In the rows, 100 means zero.
Each row of numbers stands for one node and depends on some of the facts below. Use the named rows to name the rest.

There are 3 kinds of fact about the nodes: α, Φ, β.
{z10,z106,z21,z325,z491,z552,z574,z578,z608,z856,z966} α fafem
{z109,z117,z168,z233,z312,z377,z6,z698,z845,z882} α kugos
{z122,z48,z660,z796} α rigos
{z152,z206,z300,z375,z454,z474,z636,z67,z851} α graskun
{z222,z299,z343,z463,z506,z525,z66} α tuvobal
{z248,z296,z31,z433,z489,z53,z710,z728,z766,z843} α breskem
{z286,z323,z432,z441,z488,z492,z569,z609,z831,z926,z930,z954} α stegiflo
{z10,z323,z377} Φ z332
{z106,z296,z463,z831} Φ z177
{z109,z433,z441,z851} Φ z358
{z117,z300,z432,z66} Φ z170
{z122,z454,z552,z843,z930} Φ z893
{z143,z325,z569,z67} Φ z127
{z152,z21,z728} Φ z373
{z168,z177,z265,z332,z343,z893,z894} Φ z140
{z170,z251,z506,z608,z919} Φ z92
{z172,z206,z233,z53} Φ z132
{z222,z31,z373,z609,z736,z796} Φ z74
{z248,z286,z574} Φ z265
{z299,z710,z966} Φ z294
{z312,z474,z954} Φ z659
{z358,z375,z525,z659} Φ z207
{z48,z698,z766} Φ z773
{z488,z491} Φ z172
{z489,z845,z926} Φ z919
{z492,z636} Φ z143
{z578,z882} Φ z736
{z6} Φ z894
{z660,z856} Φ z251
z122 β [z299]
z140 β [z325]
z143 β [z140,z506]
z168 β [z710]
z172 β [z206]
z206 β [z299]
z21 β [z207]
z265 β [z92]
z294 β [z525,z132]
z300 β [z845]
z31 β [z312]
z312 β [z608,z926]
z454 β [z343]
z463 β [z773]
z48 β [z373]
z491 β [z608,z474]
z506 β [z233]
z552 β [z474]
z569 β [z506]
z608 β [z474]
z609 β [z710,z856]
z659 β [z66]
z660 β [z343]
z67 β [z609]
z74 β [z926]
z766 β [z127,z373]
z773 β [z488,z251]
z845 β [z31]
z856 β [z132]
z926 β [z608,z323]

Some rows with their names:
z265: | 117 | 107 | 129 |  88 | 107 | 104 |  91 |  72 | 117 | 133 | 101 |  90 | 121 | 120 |  87 |  87 |  98 |  67 | 120 |  93 |  92 | 127 |  91 |  97 | 108 |  61 |  95 | 108 |  96 |  99 | 111 |
z609: | 117 | 104 | 106 | 103 |  97 | 106 |  88 |  94 |  95 |  96 |  90 |  87 | 106 |  92 | 101 | 106 | 108 | 105 | 105 | 104 | 117 | 100 | 103 | 101 | 108 | 124 | 104 | 113 | 124 | 114 |  88 |
z31: | 109 | 105 | 101 |  96 | 100 |  98 |  82 |  90 |  93 |  87 |  89 |  78 | 107 |  95 |  94 |  93 | 112 | 125 | 109 | 107 | 125 | 102 | 102 | 105 | 104 | 115 | 104 | 112 | 120 | 116 | 104 |
z845: | 106 |  94 |  85 | 106 |  95 | 103 |  89 | 103 |  99 |  88 |  92 |  95 | 101 | 102 |  88 |  85 | 110 | 136 | 100 |  99 | 103 |  88 |  92 |  98 |  92 | 109 | 106 | 113 | 102 | 114 |  92 |
z375: | 114 | 110 |  95 | 103 | 108 |  95 |  90 |  99 |  94 | 100 | 102 |  88 |  95 | 126 |  88 | 105 | 111 |  97 |  94 |  98 | 115 |  85 |  92 |  99 |  99 | 125 | 101 | 106 | 112 | 114 |  80 |
z67: | 107 | 106 |  93 | 105 | 102 |  90 |  78 |  97 | 100 |  90 |  86 |  87 |  94 | 104 |  83 | 109 | 107 |  81 |  89 | 107 | 105 |  86 | 101 |  93 | 103 | 111 | 103 | 101 | 113 | 106 |  87 |
z736: | 126 | 108 | 130 |  88 | 107 | 102 |  97 |  56 | 115 |  96 |  77 |  82 | 121 | 100 | 112 |  96 |  99 |  64 | 139 |  86 | 105 |  91 | 110 | 104 | 103 |  92 |  90 | 115 | 118 | 110 | 125 |
z698: | 107 |  98 |  89 | 101 |  96 | 107 |  80 | 106 |  98 |  96 |  86 |  82 |  99 | 105 |  88 |  92 | 108 | 124 | 100 | 101 | 103 |  99 |  92 | 100 |  95 | 115 | 104 | 110 | 106 | 118 |  90 |
z796: | 110 | 102 | 102 |  93 |  96 |  96 |  88 |  99 |  86 |  90 |  91 |  78 | 105 | 100 |  98 | 100 | 107 | 111 | 112 | 109 | 122 |  94 | 106 | 105 | 113 | 111 | 107 | 112 | 123 | 116 |  91 |
z432: | 109 | 100 |  93 | 112 |  97 |  95 |  96 | 103 |  94 |  92 | 102 | 104 | 105 |  96 |  90 |  99 | 108 | 121 |  98 | 101 | 108 |  84 |  95 |  97 | 100 | 110 | 104 | 112 | 109 | 104 |  81 |
z893: | 125 | 119 | 117 |  73 | 104 |  86 |  83 |  71 | 117 | 116 | 125 | 109 | 116 | 114 |  88 |  97 |  93 |  70 |  94 |  90 |  59 | 116 |  98 | 103 | 104 |  49 |  89 | 125 | 107 | 116 | 137 |
z251: | 112 | 102 | 107 | 103 | 106 |  85 | 110 |  71 | 114 |  92 |  98 | 108 | 120 | 107 |  91 |  83 | 100 |  90 | 127 |  80 |  88 |  64 |  96 |  98 |  91 |  68 |  89 | 114 |  93 |  93 | 112 |
z312: | 108 | 101 |  88 | 100 | 102 | 106 |  83 | 107 |  96 | 102 |  92 |  80 |  92 | 122 |  85 |  92 | 110 | 120 | 102 |  94 | 105 |  91 |  86 | 103 |  98 | 127 | 102 | 114 | 105 | 120 |  86 |
z659: | 116 | 115 | 113 |  93 | 120 |  88 | 100 |  79 | 107 | 119 |  97 |  83 | 103 | 144 |  86 |  98 | 101 |  64 | 131 |  71 |  93 |  67 |  83 | 107 | 105 | 104 |  82 | 117 | 101 | 106 |  98 |
z296: | 103 | 103 | 102 |  98 | 101 | 102 |  79 |  99 |  95 | 110 |  98 |  80 | 107 | 109 |  79 |  85 | 112 | 128 | 101 | 111 | 123 | 126 |  90 |  99 | 107 |  99 | 107 | 105 | 105 | 107 |  91 |
z766: | 103 | 105 |  92 |  99 | 101 |  92 |  79 | 100 |  91 |  92 |  94 |  80 | 104 | 103 |  83 |  94 | 111 | 129 | 101 | 106 | 115 |  99 |  94 | 103 | 102 | 108 | 101 | 108 | 111 | 111 |  93 |
z233: | 109 | 101 |  86 |  99 |  94 | 111 |  81 | 114 |  92 |  94 |  88 |  78 | 108 | 102 |  92 |  98 | 108 | 138 | 100 | 100 |  93 | 102 |  91 | 101 |  81 | 110 |  98 | 101 | 105 | 122 |  82 |
z206: | 114 | 110 |  94 | 103 | 101 | 101 |  88 | 108 |  90 |  92 |  99 |  85 | 110 | 105 |  95 | 110 | 108 | 114 |  93 | 104 | 102 |  96 |  97 |  98 |  83 | 109 |  97 |  94 | 112 | 116 |  75 |
z710: | 102 | 105 |  92 |  99 | 101 |  93 |  79 | 100 |  91 |  92 |  94 |  81 | 104 | 103 |  82 |  93 | 111 | 130 | 101 | 106 | 114 |  97 |  94 | 103 | 102 | 108 | 102 | 107 | 111 | 111 |  93 |
z358: | 116 | 115 | 111 |  93 | 122 |  87 | 101 |  80 | 106 | 121 |  99 |  82 | 101 | 149 |  86 |  98 | 102 |  63 | 131 |  69 |  95 |  63 |  81 | 108 | 107 | 108 |  81 | 118 | 101 | 107 |  97 |

Name these rows:
No name comes twice in this set of rows, the named rows included.
| 117 | 116 | 109 |  90 | 104 | 100 |  95 |  96 |  99 | 101 |  91 |  75 | 137 | 104 | 101 | 111 |  96 | 101 | 126 |  81 |  66 |  90 |  93 | 105 |  68 |  71 |  72 |  89 |  99 | 110 |  86 | : z172
| 105 | 102 |  94 |  96 |  97 |  90 |  86 | 109 |  84 |  96 |  97 |  81 | 103 | 107 |  86 | 102 | 107 | 116 | 104 | 108 | 112 |  90 |  98 | 103 | 110 | 103 | 105 | 107 | 113 | 111 |  80 | : z48
| 112 | 102 | 107 | 105 |  98 | 110 |  85 | 104 |  97 | 120 | 100 |  88 | 107 | 105 |  87 |  99 | 108 | 107 |  98 | 109 | 114 | 125 |  90 |  95 | 111 | 109 | 108 | 106 | 109 | 105 |  75 | : z831
| 104 |  99 |  90 | 100 |  96 |  86 |  94 | 108 |  85 |  90 | 102 |  92 | 104 | 104 |  86 |  94 | 108 | 127 | 104 | 105 | 113 |  80 |  98 | 102 | 107 |  97 | 107 | 110 | 109 | 107 |  83 | : z660
| 110 | 102 |  92 | 110 | 101 |  93 |  97 |  96 |  98 |  85 | 103 | 103 | 104 | 106 |  90 |  96 | 110 | 113 |  93 | 102 | 114 |  80 |  99 |  95 |  91 | 106 | 106 | 105 | 108 | 107 |  87 | : z300
| 115 | 103 | 134 |  92 | 108 | 114 |  92 |  73 | 117 | 141 |  95 |  83 | 123 | 124 |  86 |  83 | 100 |  67 | 126 |  95 | 104 | 138 |  87 |  94 | 110 |  63 |  98 | 103 |  91 |  93 | 103 | : z177
| 104 | 109 |  90 |  97 |  99 |  95 |  80 | 109 |  85 |  90 |  95 |  75 | 112 | 100 |  86 |  99 | 111 | 143 | 101 | 105 | 105 | 100 |  93 | 104 |  88 | 103 |  96 | 100 | 110 | 115 |  84 | : z53
| 107 | 106 |  92 | 105 | 102 |  89 |  76 |  96 | 100 |  90 |  84 |  87 |  94 | 103 |  82 | 111 | 107 |  77 |  89 | 108 | 105 |  82 | 102 |  92 | 104 | 111 | 103 | 101 | 112 | 105 |  89 | : z636
| 113 |  98 |  96 |  98 |  96 | 113 |  82 |  95 | 100 |  91 |  81 |  80 | 102 | 100 |  99 |  92 | 109 | 121 | 107 | 101 | 111 | 103 | 100 | 102 |  99 | 122 | 106 | 113 | 114 | 122 |  99 | : z882
| 101 | 101 |  89 | 104 | 100 |  88 |  89 |  99 |  92 |  84 |  99 |  93 | 105 | 100 |  82 |  85 | 112 | 140 | 102 | 104 | 116 |  87 |  95 | 101 |  98 | 101 | 104 | 111 | 107 | 107 |  96 | : z489

The same nodes again, as new rows of numbers:
Some nodes and their rows:
z66: | 120 | 101 |  98 |  86 |  84 | 103 |  99 | 118 | 128 | 137 | 120 |  81 | 124 | 137 |
z343: | 113 | 124 | 111 |  65 | 113 | 102 |  86 | 102 | 108 | 134 | 117 | 110 | 114 | 115 |
z122: | 111 | 109 | 119 |  82 | 112 | 123 |  63 |  81 | 131 | 102 | 142 |  99 |  83 | 113 |
z10: | 106 | 108 | 125 |  84 | 111 | 100 |  99 | 108 | 102 | 110 | 119 |  83 |  89 |  81 |
z312: |  99 |  74 | 116 |  88 |  99 | 130 | 113 |  99 | 119 | 107 | 107 | 133 | 116 | 104 |
z441: |  95 |  96 | 113 | 102 |  66 | 116 | 104 |  95 | 108 |  96 | 102 | 110 |  87 |  86 |
z574: | 107 | 110 | 124 |  84 | 111 | 101 |  99 | 107 | 101 | 108 | 119 |  82 |  89 |  82 |
z296: | 104 |  90 | 105 |  76 | 119 |  87 |  82 | 114 |  76 | 118 | 109 | 135 | 114 | 117 |
z843: |  82 | 104 |  80 |  92 | 127 | 103 |  76 |  87 |  87 | 109 | 126 | 110 | 111 | 138 |
z206: | 101 |  97 | 107 | 107 | 111 | 105 | 111 | 121 | 105 |  74 | 119 | 135 |  93 | 129 |
z48: | 127 |  90 | 124 |  84 |  88 | 118 |  86 | 107 | 133 | 106 | 131 | 126 |  79 | 113 |
z893: | 110 | 138 | 104 |  84 | 122 | 113 |  85 |  57 | 110 |  61 | 145 |  50 | 107 |  91 |
z766: |  99 |  84 |  84 |  93 | 104 | 100 | 100 | 113 |  88 | 113 | 115 | 137 | 106 | 138 |
z106: | 112 | 107 | 133 |  78 | 111 |  96 |  98 | 115 |  98 | 113 | 113 |  90 |  90 |  75 |
z831: | 110 | 108 | 139 |  91 |  96 |  92 |  86 | 113 |  88 | 103 | 118 | 103 |  90 |  78 |
z736: | 126 |  96 | 125 |  54 |  69 | 106 | 145 |  88 |  89 |  70 | 147 |  80 |  87 | 110 |
z882: | 104 |  74 | 128 |  70 | 104 | 120 | 126 | 105 | 101 | 113 | 138 | 119 | 103 | 128 |
z207: | 122 |  97 | 103 |  80 |  63 | 122 | 122 |  79 | 118 |  59 |  97 |  99 | 108 |  73 |
z773: | 137 | 107 | 111 |  87 |  87 | 105 | 124 |  99 | 110 |  66 | 129 |  93 |  98 |  88 |
z299: | 116 | 113 | 100 |  77 |  96 | 108 | 108 | 110 | 119 | 134 | 115 | 122 | 105 | 127 |

Name these rows:
No name comes twice in this set of rows, the named rows included.
| 143 |  85 | 106 | 102 |  68 |  98 | 108 | 111 | 126 |  71 | 134 |  27 | 127 | 104 | : z170
|  90 | 124 | 114 | 105 | 105 | 110 |  81 |  85 | 101 |  97 | 134 |  77 |  85 | 101 | : z930
| 105 |  94 | 119 |  93 | 122 | 123 | 119 | 124 | 125 |  90 | 123 | 135 | 105 | 127 | : z233
| 109 |  81 | 119 |  92 | 115 | 121 | 114 | 113 | 114 | 111 | 126 | 128 | 111 | 114 | : z698
| 122 |  82 | 135 |  63 |  80 | 117 | 100 | 100 | 119 | 108 | 144 | 119 |  72 | 126 | : z796
| 108 | 101 | 113 |  97 |  96 | 107 | 117 | 113 | 110 | 110 | 120 |  88 |  80 |  95 | : z966
|  97 |  93 |  98 |  80 | 120 |  92 |  82 | 108 |  79 | 113 | 113 | 131 | 114 | 122 | : z248
| 164 | 110 |  72 | 109 |  89 | 110 | 134 |  92 |  98 |  89 | 150 | 124 |  96 |  59 | : z143
|  96 |  74 | 120 |  83 |  90 | 104 | 120 | 101 |  79 |  98 | 136 | 117 |  89 | 132 | : z152
|  91 | 120 | 108 |  97 | 119 | 113 |  93 |  85 | 109 | 107 | 130 |  64 |  86 |  97 | : z552
|  89 |  75 |  80 |  89 |  88 | 112 | 101 |  97 |  93 | 110 |  92 | 144 | 112 | 126 | : z433
| 158 | 109 |  79 | 105 |  88 | 109 | 131 |  92 |  99 |  85 | 146 | 118 |  95 |  66 | : z127

